Below is a small trained network, with its code and all its weights. Each question gives an input and a class and asks what happens when units are switched off, that is, made to give their printed mean instead of their output.

import numpy as np


def w(rows, s, z=0):
    codes = np.array(rows[::2]) - 128.0
    scale = np.full(codes.shape[1], s)
    scale[-1] = z or s
    return codes * scale


def f(y):
    return y / 2 * (1 + np.tanh(0.7978845608 * (y + 0.044715 * y**3)))


def log_softmax(a):
    a = a - a.max(-1, keepdims=True)
    return a - np.log(np.exp(a).sum(-1, keepdims=True))


def net(x, mask):
    res = np.array(x, float).reshape(1, 5) / 4 @ E
    y = f(res @ A[0][:, :-1].T + A[0][:, -1])
    res = res + np.where(mask, y, B[0][:, -1]) @ B[0][:, :-1]
    return log_softmax(res[-1] @ U[:, :-1].T + U[:, -1])


A, B = {}, {}
E = w([
[155,88,229,131],'x0',
[12,117,170,163],'x1',
[79,133,106,164],'x2',
[123,1,125,138],'x3',
[103,136,159,17],'x4',
],0.0092)
A[0] = w([
[43,141,162,149,147],'n1',
[106,32,128,118,103],'n2',
[250,115,120,100,166],'n3',
[70,139,183,104,171],'n4',
[225,96,111,113,216],'n5',
[194,131,218,84,148],'n6',
[146,69,99,85,145],'n7',
[142,165,140,130,127],'n8',
[187,130,88,128,192],'n9',
[198,123,215,75,133],'n10',
[135,94,101,73,116],'n11',
[134,19,124,71,174],'n12',
[129,212,79,149,242],'n13',
[106,132,110,217,92],'n14',
[246,152,42,94,166],'n15',
[112,89,156,106,145],'n16',
[109,176,165,67,255],'n17',
[133,47,118,110,158],'n18',
[91,85,133,225,124],'n19',
[103,62,134,211,191],'n20',
[163,162,103,153,136],'n21',
[105,145,187,139,162],'n22',
],0.012,0.0063)
B[0] = w([
[157,135,62,117,197],'n1',
[94,96,149,133,210],'n2',
[121,228,104,130,235],'n3',
[136,99,103,97,194],'n4',
[84,198,127,114,239],'n5',
[245,97,93,100,219],'n6',
[88,161,156,129,190],'n7',
[107,106,148,121,139],'n8',
[91,194,112,96,190],'n9',
[226,112,87,114,221],'n10',
[63,151,153,142,162],'n11',
[75,147,186,113,255],'n12',
[110,124,134,84,225],'n13',
[132,88,126,145,170],'n14',
[139,185,103,69,244],'n15',
[101,121,134,102,173],'n16',
[107,115,132,92,234],'n17',
[81,124,183,136,213],'n18',
[152,45,130,182,209],'n19',
[139,55,175,171,240],'n20',
[110,146,132,92,153],'n21',
[141,99,80,128,165],'n22',
],0.012,0.0094)
U = w([
[124,210,74,18,210],'0',
[25,106,195,187,105],'1',
[223,79,82,255,7],'2',
[190,35,106,65,99],'3',
],0.0089,0.0018)

Each question gives the input, the list of numbers given to net, and the class t.
The units are the neurons (one row each of A and B). Each row of codes is followed by its name. A weight is (code - 128) times the scale printed after its matrix; where a second scale follows, it is the last column's (A, B and U).
mask holds one flag per neuron, in row order. A switched-off neuron (its flag False) gives its mean, the last column of its row in B, instead of its output. The means were averaged over made-up inputs and are rounded, as every weight is.
A unit's drop is (log p(t) with every unit on - log p(t) with that unit switched off) / (log p(t) with every unit on - log p(t) with every unit switched off).
The circuit of an input: a set's keep is (log p(t) with only the set's units on - log p(t) with every unit switched off) / (log p(t) with every unit on - log p(t) with every unit switched off). Starting from the 12 units with the biggest drops (on a tie, the unit counted first), units are removed one at a time, each time the one whose removal leaves the highest keep (on an exact tie, the one counted first), for as long as the keep stays at least 0.8.
circuit, biggest first: the units of the circuit, biggest drop first
top k neurons: the k neurons with the biggest drops, biggest first
drop of u: that unit's drop, to one decimal
input [0,-3,3,3,-2], class 1: top 2 neurons	n6, n10
input [8,-4,2,5,4], class 0: circuit, biggest first	n3
input [5,0,6,-6,2], class 3: top 2 neurons	n3, n5
input [-1,5,7,6,-3], class 2: circuit, biggest first	n19, n1
input [5,-1,-1,-2,-4], class 2: circuit, biggest first	n15, n12, n17
input [2,7,3,-6,1], class 3: top 2 neurons	n3, n5
input [8,-1,1,-8,-6], class 3: top 3 neurons	n15, n6, n5
input [0,-7,3,5,-7], class 0: top 4 neurons	n15, n3, n9, n5
input [3,4,-8,6,-2], class 1: top 2 neurons	n12, n18
input [4,-2,5,-5,3], class 3: drop of n12	0.2
input [7,3,4,4,2], class 3: drop of n15	-0.1
input [-3,-8,2,8,-2], class 0: drop of n15	0.3
